Below is a small trained network, with its code and all its weights. Each question gives an input and a target symbol and asks what happens when units are switched off, that is, made to give their printed mean instead of their output.

import numpy as np


def w(rows, s, z=0):
    codes = np.array(rows[::2]) - 128.0
    scale = np.full(codes.shape[1], s)
    scale[-1] = z or s
    return codes * scale


def f(y):
    return y / 2 * (1 + np.tanh(0.7978845608 * (y + 0.044715 * y**3)))


def softmax(a):
    e = np.exp(a - a.max(-1, keepdims=True))
    return e / e.sum(-1, keepdims=True)


def log_softmax(a):
    a = a - a.max(-1, keepdims=True)
    return a - np.log(np.exp(a).sum(-1, keepdims=True))


def net(x, mask):
    ids = ['αγζηθλμξστφψω'.index(c) for c in x.split()]
    T = len(ids)
    res = E[ids] + P[:T]
    r = res
    for j in range(3):
        rows = slice(4 * j, 4 * j + 4)
        q, k, v = (r @ M[0][rows].T for M in (Q, K, V))
        z = softmax(np.where(np.tri(T) > 0, q @ k.T / 4**0.5, -1e9)) @ v
        o = O[0][rows]
        res = res + np.where(mask[j], z, o[:, -1]) @ o[:, :-1]
    y = f(res @ A[0][:, :-1].T + A[0][:, -1])
    res = res + np.where(mask[3:11], y, B[0][:, -1]) @ B[0][:, :-1]
    return log_softmax(res[-1] @ U[:, :-1].T + U[:, -1])


Q, K, V, O, A, B = {}, {}, {}, {}, {}, {}
E = w([
[107,102,108,189,253,150,148,185],'α',
[180,126,100,65,155,104,140,139],'γ',
[202,173,87,97,174,97,98,133],'ζ',
[217,138,122,107,150,150,149,134],'η',
[186,192,154,200,143,92,137,69],'θ',
[60,172,100,191,151,160,193,157],'λ',
[51,138,201,86,125,76,103,102],'μ',
[177,156,93,110,145,93,145,104],'ξ',
[56,207,168,120,70,87,169,142],'σ',
[165,127,210,196,133,135,194,104],'τ',
[111,196,125,109,92,103,131,200],'φ',
[171,105,163,125,127,152,179,130],'ψ',
[182,145,160,177,140,146,145,118],'ω',
],0.023)
P = w([
[218,2,121,241,61,81,154,238],'0',
[197,145,223,169,157,154,105,145],'1',
[188,159,198,165,178,147,103,125],'2',
[180,169,169,149,187,141,107,115],'3',
[171,178,154,135,193,144,107,102],'4',
[165,181,138,120,202,142,112,92],'5',
[158,185,128,115,212,144,116,88],'6',
[151,186,115,103,217,143,128,80],'7',
[149,186,98,87,215,142,130,74],'8',
],0.008)
Q[0] = w([
[203,159,174,122,185,115,126,98],'H1',
[139,95,146,210,145,123,96,69],'H1',
[1,114,88,131,179,168,72,177],'H1',
[160,138,120,78,59,93,89,84],'H1',
[102,136,101,124,63,77,134,121],'H2',
[36,76,89,153,106,136,147,134],'H2',
[98,147,140,106,77,153,138,74],'H2',
[130,91,97,131,114,98,77,104],'H2',
[27,96,76,129,139,132,134,100],'H3',
[185,152,119,163,92,107,145,99],'H3',
[13,130,134,118,107,99,83,174],'H3',
[53,50,125,146,123,76,82,138],'H3',
],0.012)
K[0] = w([
[113,1,131,171,97,8,95,211],'H1',
[167,100,126,109,171,135,155,49],'H1',
[82,185,184,73,195,193,84,117],'H1',
[179,99,209,149,66,33,80,135],'H1',
[60,226,103,140,86,110,92,88],'H2',
[68,190,150,98,178,179,170,66],'H2',
[75,125,134,84,72,120,201,54],'H2',
[146,124,138,85,148,221,80,50],'H2',
[80,170,121,128,174,185,141,103],'H3',
[152,134,92,117,120,108,199,81],'H3',
[95,211,225,66,139,166,70,115],'H3',
[98,110,190,63,227,168,138,63],'H3',
],0.0093)
V[0] = w([
[104,23,136,197,181,146,132,117],'H1',
[172,188,163,230,118,42,92,51],'H1',
[232,128,24,91,136,120,75,86],'H1',
[254,89,73,190,131,214,151,104],'H1',
[183,72,166,98,161,115,89,136],'H2',
[165,128,97,127,150,151,135,83],'H2',
[135,172,105,181,59,170,66,161],'H2',
[152,123,105,112,153,129,209,69],'H2',
[164,84,72,77,52,34,228,88],'H3',
[208,139,205,72,122,175,98,90],'H3',
[197,168,101,89,185,35,62,164],'H3',
[101,39,121,65,166,196,85,205],'H3',
],0.0093)
O[0] = w([
[200,139,121,143,78,127,135,166,193],'H1',
[148,80,99,123,146,200,77,126,200],'H1',
[128,97,165,26,189,119,131,142,105],'H1',
[134,113,179,69,88,157,102,158,246],'H1',
[136,129,63,180,85,158,187,115,199],'H2',
[149,66,133,160,53,122,129,112,124],'H2',
[151,135,200,88,127,213,126,134,107],'H2',
[110,103,145,149,113,69,109,124,140],'H2',
[130,67,76,186,37,12,151,143,175],'H3',
[94,179,189,103,38,137,83,180,101],'H3',
[133,103,177,131,202,95,115,193,255],'H3',
[109,169,179,63,144,103,197,103,64],'H3',
],0.011,0.0065)
A[0] = w([
[140,155,83,144,93,117,183,186,223],'N1',
[99,101,75,180,154,114,136,136,3],'N2',
[164,58,152,118,105,145,156,69,106],'N3',
[129,68,78,189,121,172,56,55,21],'N4',
[105,180,95,121,53,165,254,147,193],'N5',
[169,146,119,151,57,100,143,191,42],'N6',
[53,137,198,73,80,114,74,113,196],'N7',
[162,91,122,136,217,162,133,169,107],'N8',
],0.0099,0.0047)
B[0] = w([
[125,133,137,169,130,142,80,173,213],'N1',
[161,127,247,130,119,174,128,96,164],'N2',
[150,141,75,121,159,113,124,96,177],'N3',
[97,106,121,74,154,119,172,168,200],'N4',
[141,149,151,130,152,95,96,140,171],'N5',
[80,162,108,87,104,145,158,80,218],'N6',
[169,105,130,166,97,151,130,204,160],'N7',
[76,124,121,109,94,105,101,110,252],'N8',
],0.014)
U = w([
[142,93,95,242,121,143,92,217,224],'α',
[19,169,125,55,178,140,182,23,254],'γ',
[196,158,149,71,158,127,159,118,66],'ζ',
[129,90,97,99,145,158,161,140,47],'η',
[172,94,147,91,88,216,107,43,179],'θ',
[112,108,220,53,116,127,117,103,11],'λ',
[114,145,62,118,105,150,223,145,86],'μ',
[175,110,157,106,81,148,178,177,48],'ξ',
[123,155,135,110,61,116,126,86,103],'σ',
[95,147,120,103,131,57,254,168,45],'τ',
[141,89,149,108,145,150,233,123,105],'φ',
[194,47,91,174,85,97,95,75,195],'ψ',
[185,108,38,158,154,137,195,120,118],'ω',
],0.0069,0.0043)

Each question gives the input, a string of symbols that net reads in full, and the target symbol t.
The units are the heads (4 rows each of Q, K, V and O) and the neurons (one row each of A and B). Each row of codes is followed by its name. A weight is (code - 128) times the scale printed after its matrix; where a second scale follows, it is the last column's (O, A, B and U).
mask holds one flag per unit, heads first, then neurons. A switched-off unit (its flag False) gives its mean, the last column of its rows in O or B, instead of its output. The means were averaged over made-up inputs and are rounded, as every weight is.
A unit's drop is (log p(t) with every unit on - log p(t) with that unit switched off) / (log p(t) with every unit on - log p(t) with every unit switched off).
The circuit of an input: a set's keep is (log p(t) with only the set's units on - log p(t) with every unit switched off) / (log p(t) with every unit on - log p(t) with every unit switched off). Starting from all 11 units, units are removed one at a time, each time the one whose removal leaves the highest keep (on an exact tie, the one counted first), for as long as the keep stays at least 0.8.
units of the circuit, in order: the units of the circuit, biggest drop first
most important unit: the unit with the biggest drop
k most important neurons: the k neurons with the biggest drops, biggest first
heads that matter: for each layer, one digit per head in row order, 1 if its drop is at least 0.15 and else 0, layers parted by /
input φ μ γ α ξ φ μ φ τ, target γ: most important unit	H2
input ω μ α θ, target θ: units of the circuit, in order	(H1; H3)
input σ ξ η, target φ: units of the circuit, in order	(N4; N2; H1; H3)
input μ ζ ψ ξ, target α: units of the circuit, in order	(N1; H1)
input φ α ψ θ ξ μ ψ, target γ: heads that matter	110
input μ ξ ψ, target α: heads that matter	100
input μ η ψ ξ λ ξ ξ ζ, target α: units of the circuit, in order	(N1; H1)
input η ω ζ ξ ω, target ξ: units of the circuit, in order	(H1; H3; N7)
input ψ α θ φ γ α φ ξ, target σ: units of the circuit, in order	(N6; H3; H1; N1)
input η α ζ ξ, target ξ: units of the circuit, in order	(H1; N7; H3)
input η α ξ ξ τ η φ ζ, target ξ: units of the circuit, in order	(H1; H3; N7)
input ω σ η α α γ μ τ, target θ: heads that matter	100
input φ θ ω, target γ: units of the circuit, in order	(H2; H1)
input ξ φ τ η ζ, target ψ: units of the circuit, in order	(H3; H1; N4)
input α τ α α ζ, target ζ: heads that matter	101
input ζ ω ψ γ γ φ ξ, target λ: heads that matter	101
input μ θ φ ξ, target α: heads that matter	100
input μ θ φ γ ξ ξ ξ τ ω, target α: most important unit	N1
input λ ψ θ λ, target γ: heads that matter	011
input τ α η α γ, target μ: most important unit	N6
input α ξ φ γ λ ξ σ γ η, target ζ: units of the circuit, in order	(H1; H3)
input α ξ ξ μ, target α: heads that matter	001
input μ μ φ φ, target γ: units of the circuit, in order	(H1; H2)
input τ α φ α η, target μ: units of the circuit, in order	(N6; N4; H3; H1)
input α ξ ξ ψ, target ζ: units of the circuit, in order	(H1; H3; N5)
input γ σ μ ζ ω μ ω θ, target τ: units of the circuit, in order	(H1; H3)
input ξ ψ ξ α ξ φ, target α: 3 most important neurons	(N6; N4; N8)
input ξ τ ξ θ ξ, target ψ: most important unit	H3
input φ ξ ω φ φ ξ σ, target α: heads that matter	010
input ψ μ ζ λ ξ τ φ γ ψ, target σ: 2 most important neurons	(N6; N5)
